Below is a small trained network, with its code and all its weights. Each question gives an input and a class and asks what happens when units are switched off, that is, made to give their printed mean instead of their output.

import numpy as np


def w(rows, s, z=0):
    codes = np.array(rows[::2]) - 128.0
    scale = np.full(codes.shape[1], s)
    scale[-1] = z or s
    return codes * scale


def norm(h):
    return h / np.sqrt((h * h).mean(-1, keepdims=True) + 1e-5)


def f(y):
    return y / 2 * (1 + np.tanh(0.7978845608 * (y + 0.044715 * y**3)))


def log_softmax(a):
    a = a - a.max(-1, keepdims=True)
    return a - np.log(np.exp(a).sum(-1, keepdims=True))


def net(x, mask):
    res = np.array(x, float).reshape(1, 5) / 4 @ E
    u = 0
    for l in range(3):
        y = f(norm(res) @ A[l][:, :-1].T + A[l][:, -1])
        res = res + np.where(mask[u : u + 5], y, B[l][:, -1]) @ B[l][:, :-1]
        u += 5
    return log_softmax(norm(res)[-1] @ U[:, :-1].T + U[:, -1])


A, B = {}, {}
E = w([
[151,108,125,131,104,118,109,139,130,68,139,109],'x0',
[52,134,41,79,145,136,53,185,148,119,99,122],'x1',
[142,63,94,124,105,104,100,110,124,174,98,174],'x2',
[170,71,140,112,134,102,191,245,178,147,129,165],'x3',
[128,87,96,141,169,101,155,78,180,127,145,92],'x4',
],0.012)
A[0] = w([
[136,66,142,134,124,74,53,102,167,164,66,193,3],'L0N1',
[119,197,155,147,181,167,147,176,159,85,147,27,83],'L0N2',
[240,78,81,143,116,83,57,86,131,175,3,146,16],'L0N3',
[124,148,154,203,184,151,171,217,220,118,204,118,101],'L0N4',
[143,30,95,172,216,105,99,52,242,185,228,38,66],'L0N5',
],0.0068,0.0033)
B[0] = w([
[231,144,128,87,169,157,121,102,144,175,45,90,181],'L0N1',
[136,133,184,108,186,250,66,123,190,204,76,93,212],'L0N2',
[208,194,191,118,158,157,127,68,191,101,47,79,204],'L0N3',
[123,139,133,153,158,81,136,123,112,118,26,171,234],'L0N4',
[117,159,95,99,165,201,217,167,127,48,191,130,254],'L0N5',
],0.011,0.0053)
A[1] = w([
[113,131,36,73,165,147,113,163,92,134,161,151,4],'L1N1',
[48,188,106,182,137,111,83,6,104,120,181,62,161],'L1N2',
[131,57,254,197,96,86,193,63,103,144,204,137,128],'L1N3',
[97,81,118,117,130,24,192,179,160,146,87,138,127],'L1N4',
[147,165,161,88,15,168,112,151,68,145,111,171,22],'L1N5',
],0.0088,0.0022)
B[1] = w([
[39,67,104,160,98,123,143,118,120,67,142,51,174],'L1N1',
[198,87,191,146,173,43,145,114,112,97,122,249,254],'L1N2',
[27,128,72,208,132,119,91,132,242,235,239,86,207],'L1N3',
[159,93,236,111,115,78,118,108,125,82,190,235,211],'L1N4',
[129,221,93,107,169,208,255,233,111,106,182,184,187],'L1N5',
],0.0099,0.0063)
A[2] = w([
[157,207,100,115,88,115,133,174,75,155,157,152,51],'L2N1',
[148,188,146,102,184,189,216,157,154,159,217,103,253],'L2N2',
[126,217,183,251,241,127,45,150,174,155,151,92,141],'L2N3',
[1,58,74,54,107,101,23,126,158,118,99,158,79],'L2N4',
[189,211,108,145,122,121,118,73,247,179,45,126,147],'L2N5',
],0.0072,0.0032)
B[2] = w([
[143,199,108,73,209,161,166,231,91,11,146,194,134],'L2N1',
[89,109,16,48,114,165,54,64,2,50,99,38,255],'L2N2',
[170,77,137,110,24,67,118,178,184,215,67,106,220],'L2N3',
[136,63,37,174,35,89,126,155,189,254,202,55,174],'L2N4',
[80,82,182,197,99,170,60,194,155,148,18,69,210],'L2N5',
],0.0092,0.0089)
U = w([
[220,141,212,86,147,173,60,133,168,190,2,48,8],'0',
[97,169,46,100,171,184,191,148,75,73,212,143,249],'1',
[78,74,78,206,63,79,63,169,173,201,209,84,124],'2',
[176,94,227,171,169,11,111,134,113,114,118,246,112],'3',
],0.0097,0.0016)

Each question gives the input, the list of numbers given to net, and the class t.
The units are the neurons (one row each of A and B). Each row of codes is followed by its name. A weight is (code - 128) times the scale printed after its matrix; where a second scale follows, it is the last column's (A, B and U).
mask holds one flag per neuron, layer by layer. A switched-off neuron (its flag False) gives its mean, the last column of its row in B, instead of its output. The means were averaged over made-up inputs and are rounded, as every weight is.
A unit's drop is (log p(t) with every unit on - log p(t) with that unit switched off) / (log p(t) with every unit on - log p(t) with every unit switched off).
The circuit of an input: a set's keep is (log p(t) with only the set's units on - log p(t) with every unit switched off) / (log p(t) with every unit on - log p(t) with every unit switched off). Starting from the 12 units with the biggest drops (on a tie, the unit counted first), units are removed one at a time, each time the one whose removal leaves the highest keep (on an exact tie, the one counted first), for as long as the keep stays at least 0.8.
units of the circuit, in order: the units of the circuit, biggest drop first
top k neurons: the k neurons with the biggest drops, biggest first
k most important neurons of layer l: the k neurons of layer l with the biggest drops, biggest first
input [0,6,-5,3,-3], class 2: most important neuron of layer 0	[L0N3]
input [-6,-5,-2,-6,5], class 3: 2 most important neurons of layer 1	[L1N2 L1N5]
input [8,4,-5,6,-1], class 3: units of the circuit, in order	[L0N4 L1N4]
input [-7,-6,-3,6,-7], class 1: top 2 neurons	[L1N5 L2N2]
input [-1,4,6,-1,5], class 0: top 3 neurons	[L0N3 L0N1 L2N5]
input [-1,2,-6,7,-2], class 3: top 2 neurons	[L0N4 L1N4]
input [0,3,7,-8,0], class 3: top 2 neurons	[L1N2 L0N2]
input [3,-1,3,4,4], class 1: 2 most important neurons of layer 0	[L0N5 L0N2]
input [0,-2,-7,-8,5], class 3: 2 most important neurons of layer 1	[L1N2 L1N3]
input [7,6,7,-6,3], class 0: top 3 neurons	[L0N3 L0N1 L1N3]
input [4,4,-2,5,-4], class 3: 2 most important neurons of layer 1	[L1N4 L1N3]
input [-1,1,3,-8,-7], class 3: top 3 neurons	[L1N2 L0N5 L2N2]
input [7,-4,-6,8,-8], class 1: 2 most important neurons of layer 1	[L1N5 L1N2]
input [5,6,5,-8,-8], class 1: 2 most important neurons of layer 1	[L1N5 L1N4]
input [-6,7,6,-5,-5], class 2: units of the circuit, in order	[L2N4]
input [0,-8,0,8,-7], class 2: top 4 neurons	[L1N3 L0N5 L1N2 L0N1]
input [7,8,-6,-3,-7], class 2: units of the circuit, in order	[L2N4 L0N3]
input [0,5,-5,-7,6], class 3: 3 most important neurons of layer 1	[L1N2 L1N5 L1N3]
input [-2,2,0,6,6], class 1: top 2 neurons	[L0N5 L1N2]
input [2,6,3,-7,4], class 3: top 3 neurons	[L1N2 L1N3 L2N2]
input [2,-2,1,5,-1], class 3: most important neuron of layer 1	[L1N4]
input [7,-8,2,-8,2], class 2: 2 most important neurons of layer 1	[L1N3 L1N4]
input [6,-5,-3,3,-2], class 2: top 2 neurons	[L1N3 L0N3]
input [3,-2,7,3,6], class 0: top 4 neurons	[L0N3 L0N1 L2N5 L1N5]
